Below are the code and all the weights of a small trained network. Each question names an input and a class and asks about switching units off, where a switched-off unit gives its printed mean instead of its output.

import numpy as np


def w(rows, s, z=0):
    codes = np.array(rows[::2]) - 128.0
    scale = np.full(codes.shape[1], s)
    scale[-1] = z or s
    return codes * scale


def f(y):
    return np.maximum(y, 0)


def log_softmax(a):
    a = a - a.max(-1, keepdims=True)
    return a - np.log(np.exp(a).sum(-1, keepdims=True))


def net(x, mask):
    res = np.array(x, float).reshape(1, 7) / 4 @ E
    y = f(res @ A[0][:, :-1].T + A[0][:, -1])
    res = res + np.where(mask, y, B[0][:, -1]) @ B[0][:, :-1]
    return log_softmax(res[-1] @ U[:, :-1].T + U[:, -1])


A, B = {}, {}
E = w([
[163,153,160,155,116,85,64,20,29],'x0',
[52,48,45,254,210,165,138,156,40],'x1',
[225,111,70,184,133,21,165,199,128],'x2',
[114,67,108,194,28,78,83,70,115],'x3',
[92,130,58,19,156,74,17,118,161],'x4',
[204,183,184,91,191,193,118,127,96],'x5',
[132,243,46,163,141,99,226,95,250],'x6',
],0.0076)
A[0] = w([
[55,155,136,99,3,129,52,27,188,195],'n0',
[215,200,183,140,173,192,150,57,76,129],'n1',
[180,104,162,207,165,135,127,207,74,253],'n2',
[166,176,104,160,14,78,71,33,95,173],'n3',
[84,163,161,38,156,114,147,240,205,173],'n4',
[122,130,174,75,204,202,111,121,95,232],'n5',
[178,120,121,100,137,90,112,148,105,94],'n6',
[133,156,113,138,200,87,45,117,88,194],'n7',
[66,93,127,54,139,158,97,167,62,182],'n8',
[30,42,138,69,206,159,152,153,86,224],'n9',
[204,63,148,205,57,96,97,153,69,160],'n10',
[158,142,97,76,102,55,82,115,149,182],'n11',
[106,50,181,102,206,199,58,131,67,138],'n12',
[97,99,104,220,138,79,209,185,79,198],'n13',
[133,157,54,92,177,61,157,118,183,194],'n14',
],0.0078,0.0037)
B[0] = w([
[53,28,190,60,94,113,231,90,166,233],'n0',
[163,200,218,181,137,142,137,77,78,224],'n1',
[162,201,110,174,74,113,83,138,9,236],'n2',
[80,62,158,110,151,83,133,20,105,216],'n3',
[203,165,129,84,123,141,174,244,175,221],'n4',
[163,190,134,106,161,202,91,167,111,228],'n5',
[141,152,132,169,136,144,101,166,156,155],'n6',
[65,114,133,129,159,101,38,112,109,183],'n7',
[84,123,61,17,140,177,77,164,112,209],'n8',
[107,135,58,105,129,196,147,193,106,232],'n9',
[143,154,87,83,55,30,139,95,39,224],'n10',
[97,162,173,115,151,83,125,77,165,187],'n11',
[83,161,126,55,111,167,54,158,2,237],'n12',
[142,64,26,204,146,105,209,132,89,249],'n13',
[124,124,130,179,221,81,99,153,241,200],'n14',
],0.0077,0.011)
U = w([
[128,86,31,255,160,202,204,150,122,211],'0',
[182,113,50,182,19,60,120,151,47,104],'1',
[126,111,135,168,237,39,12,122,169,10],'2',
[194,154,129,65,119,158,178,218,230,255],'3',
[74,47,180,78,75,91,147,77,119,213],'4',
[90,129,90,49,130,246,39,179,50,18],'5',
[216,188,244,186,150,202,107,73,71,80],'6',
],0.0093,0.0014)

Each question gives the input, the list of numbers given to net, and the class t.
The units are the neurons (one row each of A and B). Each row of codes is followed by its name. A weight is (code - 128) times the scale printed after its matrix; where a second scale follows, it is the last column's (A, B and U).
mask holds one flag per neuron, in row order. A switched-off neuron (its flag False) gives its mean, the last column of its row in B, instead of its output. The means were averaged over made-up inputs and are rounded, as every weight is.
A unit's drop is (log p(t) with every unit on - log p(t) with that unit switched off) / (log p(t) with every unit on - log p(t) with every unit switched off).
The circuit of an input: a set's keep is (log p(t) with only the set's units on - log p(t) with every unit switched off) / (log p(t) with every unit on - log p(t) with every unit switched off). Starting from the 12 units with the biggest drops (on a tie, the unit counted first), units are removed one at a time, each time the one whose removal leaves the highest keep (on an exact tie, the one counted first), for as long as the keep stays at least 0.8.
circuit, biggest first: the units of the circuit, biggest drop first
unit that matters most: the unit with the biggest drop
k most important neurons: the k neurons with the biggest drops, biggest first
drop when u is switched off: that unit's drop, to one decimal
input [1,-6,7,2,4,-2,6], class 2: unit that matters most : n14
input [8,-5,4,-1,8,-1,-1], class 4: 3 most important neurons : n0, n3, n5
input [3,5,5,3,8,-3,-2], class 2: circuit, biggest first : n7, n11
input [-7,3,-3,6,-7,3,-1], class 1: 2 most important neurons : n2, n14
input [7,-3,5,5,7,3,4], class 4: 2 most important neurons : n0, n3
input [-6,4,2,5,0,7,1], class 0: 3 most important neurons : n10, n12, n13
input [8,-6,4,-2,-5,-4,1], class 4: 2 most important neurons : n3, n5
input [4,-2,-2,0,4,3,6], class 2: 2 most important neurons : n14, n10
input [1,-1,2,-3,-5,-6,1], class 0: 3 most important neurons : n12, n13, n10
input [-4,-6,7,4,1,0,1], class 3: 2 most important neurons : n4, n7
input [4,0,1,7,7,-2,-7], class 4: drop when n3 is switched off : 0.0
input [-8,5,2,5,-6,4,-7], class 1: drop when n10 is switched off : 0.4
input [7,-6,0,5,5,8,8], class 4: drop when n0 is switched off : 1.1
input [5,6,3,6,7,3,2], class 2: most important neuron : n7
